.11 .31 .26 -.05 -.01 .09 .29 .00 .04 -.05
-.66 -.04 -.31 .12 -.55 -.24 -.14 -.24 -.03 .24
|
-.66 -.04 -.31 .12 -.55 -.24 -.14 -.24 -.03 .24
.11 .31 .26 -.05 -.01 .09 .29 .00 .04 -.05

.32 .13
.07 -.14
-.26 -.03
-.32 -.20
.01 .25
.05 -.02
-.25 .08
-.62 .05
.02 -.16
|
-.32 -.20
.02 -.16
.07 -.14
-.26 -.03
.05 -.02
-.62 .05
-.25 .08
.32 .13
.01 .25

-.08 -.06 .12 -.04 .01 -.02 -.05 -.03
.02 -.11 .03 .01 -.03 -.07 -.02 -.07
-.19 .38 .38 -.21 .37 .66 -.16 .50
-.09 -.07 .13 -.05 .00 -.03 -.05 -.03
-.17 -.04 .18 -.08 .02 -.02 -.06 -.02
|
.02 -.11 .03 .01 -.03 -.07 -.02 -.07
-.09 -.07 .13 -.05 .00 -.03 -.05 -.03
-.08 -.06 .12 -.04 .01 -.02 -.05 -.03
-.17 -.04 .18 -.08 .02 -.02 -.06 -.02
-.19 .38 .38 -.21 .37 .66 -.16 .50

.00 -.11
.21 -.08
.02 -.39
.09 .13
.03 -.63
.07 .07
-.16 .31
|
.03 -.63
.02 -.39
.00 -.11
.21 -.08
.07 .07
.09 .13
-.16 .31

-.03 -.17 .14 -.03 .46 .01 -.16 .08 .21 -.05 -.27 .55 .27 -.16 -.47 -.04
.56 -.52 -.07 -.34 -.26 .12 .06 -.12 -.10 .20 -.02 -.13 .54 -.05 -.39 -.04
.17 -.06 -.58 .36 -.68 -.30 .05 -.07 -.23 -.17 -.05 .58 -.17 -.44 .34 -.01
-.01 -.18 .47 -.02 -.42 -.13 -.54 -.02 .17 .06 .03 -.20 .07 -.38 -.06 -.14
.42 -.05 -.01 -.69 .14 -.45 .11 -.03 .31 .15 .21 .69 .10 .21 -.04 .21
|
.56 -.52 -.07 -.34 -.26 .12 .06 -.12 -.10 .20 -.02 -.13 .54 -.05 -.39 -.04
-.01 -.18 .47 -.02 -.42 -.13 -.54 -.02 .17 .06 .03 -.20 .07 -.38 -.06 -.14
-.03 -.17 .14 -.03 .46 .01 -.16 .08 .21 -.05 -.27 .55 .27 -.16 -.47 -.04
.17 -.06 -.58 .36 -.68 -.30 .05 -.07 -.23 -.17 -.05 .58 -.17 -.44 .34 -.01
.42 -.05 -.01 -.69 .14 -.45 .11 -.03 .31 .15 .21 .69 .10 .21 -.04 .21

-.09 -.08 -.15 -.14 .52 -.02 -.04 -.15 -.25 .60 -.27 -.14
-.08 .14 -.01 -.05 -.50 .03 -.28 -.07 .10 -.26 .44 -.06
-.68 -.06 .21 .01 .20 -.29 -.01 .11 -.31 -.35 .22 -.14
.44 -.25 -.05 -.51 -.19 -.07 -.04 -.01 .15 .13 .05 .01
-.41 .27 -.31 -.22 .22 .14 .05 .05 -.17 -.22 .79 .01
|
.44 -.25 -.05 -.51 -.19 -.07 -.04 -.01 .15 .13 .05 .01
-.09 -.08 -.15 -.14 .52 -.02 -.04 -.15 -.25 .60 -.27 -.14
-.68 -.06 .21 .01 .20 -.29 -.01 .11 -.31 -.35 .22 -.14
-.08 .14 -.01 -.05 -.50 .03 -.28 -.07 .10 -.26 .44 -.06
-.41 .27 -.31 -.22 .22 .14 .05 .05 -.17 -.22 .79 .01
